[100 = 0]
[111  61  77 125  90  86  61  60 122  97  94 116 103 110  23  96 124  82
 114 100  77 103  64 101 123 127] : 0
[102 115  76  90  93 101 102  50 135  94  93 111 130 132  51  65 118  72
 111 120 107  61  64 100 115  86] : 3
[ 98 106  74  97 100  89 101  90 113  95 108 104 119 106  75  80 102  94
  94  96 108 102  91 116 121 113] : 4
[125  97 102  97  92  92  90  75  73 127 130 111  84  77  60 108  86  85
  73  99 102  93 123  99 128 121] : 0
[ 97 110  60  98 101  90 117  70 131  87  90 120 123 140  66  72 111  79
 107 101 116  89  79 108 121  92] : 5
[ 97 115  68  72 114 103 115  69 122 101 102 111 112 132  66  66 110 100
  93 115 111  74  87 102 118  86] : 5
[ 91 104  43  64 150  71 119  93 144  77  78 131 102 147  67  72 132 137
  94 103 132 132  93 104 131 106] : 9
[128 113  91 108  63  97 131  60  85  98 115 111 134  90  64 100  79  42
 111 104  80  49  81 115 123  96] : 0
[110  99  81 101  96  84 100  98  98  98 115  99 114  85  81  95  96  88
  90  93 103 112  97 118 127 124] : 3
[117 122 101  98  80  97 116  85  64 126 127 104 119  67  92 104  65  69
  72  95  93  82 119 113 120 105] : 0
[ 84 119  70  93 119  74 108 105 129  91  96 122 116 126  85  80 104 115
  88  86 138 141 110 115 121 120] : 7
[115  83  99 117  91 102  77 103  90  99 112  94  98  79  98 104 104  89
  96  90  97 106  94 107 106 112] : 1
[100 116  65  38 138 102 127  77 113 107 110 129  81 136  67  76 111 122
  73 123 123  81 118  94 120  78] : 7
[116 132  71  44 139 101 112  68  77 145 135 106  74  90  64  85  97 117
  40 119 139  80 150  77 124  96] : 4
[ 76 126  74  96 112  75 123 115 135  75  87 117 136 131  97  74  99 122
  96  85 123 141  95 127 126 119] : 8
[ 77 121  73 107 103  74 132 103 143  68  78 128 148 142  98  74  95 100
 115  84 122 134  81 130 120 111] : 8
[100 138  85  88 109  72 150 104  98  98 109 107 128  93 108  96  71 101
  96  86 120 116 117 123 127 124] : 5
[125 127  89  72 107  93 123  86  62 137 131 100 109  70  75 101  69  89
  54 106  95  79 128 107 133 105] : 1
[ 93 102  75 131  83  83 102  63 135  84  80 123 141 130  64  76 108  68
 127  92  98  93  59 114 118 103] : 3
[130  96  87  73  87 105 106  65  76 116 128  98  96  85  66  99  94  72
  83 120  83  56 103 102 125  99] : 0
[115  96  72 110  74  96 106  64 115  82  99 112 150 111  57  87  99  49
 115 102  81  68  52 120 122  96] : 1
[ 83 118  82 117  99  68 133  91 140  71  75 117 163 122  68 102  86 103
 124  81  97 126  73 123 131 133] : 5
[120 103  73  36 118 110 109  24 120 140 102 109  79 119  21  89 121 113
 114 138  99  32  85  77 112  85] : 0
[ 97 113  56  77 118  90 112  66 126  93  99 122 111 135  47  69 115  94
  93 111 113  87  99 103 125  96] : 5
[ 97 122  67  80 125  80 129  86 109 107 109 109 101 111  75  80  95 115
  86 104 120 104 113 112 131 114] : 6
[114 121  90 144  39  85 129  76 105  73  96 107 197  94  97  96  70  16
 134  82  84  75  49 145 119 104] : 1
[113 132  69  34 142  98 122  69  82 141 129  93  70  89  65  82  96 125
  50 121 124  76 139  85 129 100] : 4
[ 96 120  86  92  91 110 125  79 112  95 105 105 129 119  95  65  97  72
 103 106 102  65  70 118 111  77] : 3
[ 88 112  67  99 110  82 108  92 130  92  98 116 119 125  81  78 105  98
  98  91 119 118  89 115 118 111] : 5
[ 86 134  58  91 106  69 127  91 128  85  98 129 143 133  80  74  93  83
  94  87 132 124 100 129 128 113] : 7
[118 147  79  64  90 109 135  69  73 123 133 103 124  93 101  69  80  53
  62 119 115  51 116 108 117  67] : 3
[101 123  83  63 105 111 131  66 112 108 106 122 117 134  85  68  97  91
  91 115 117  58  89 105 109  68] : 5
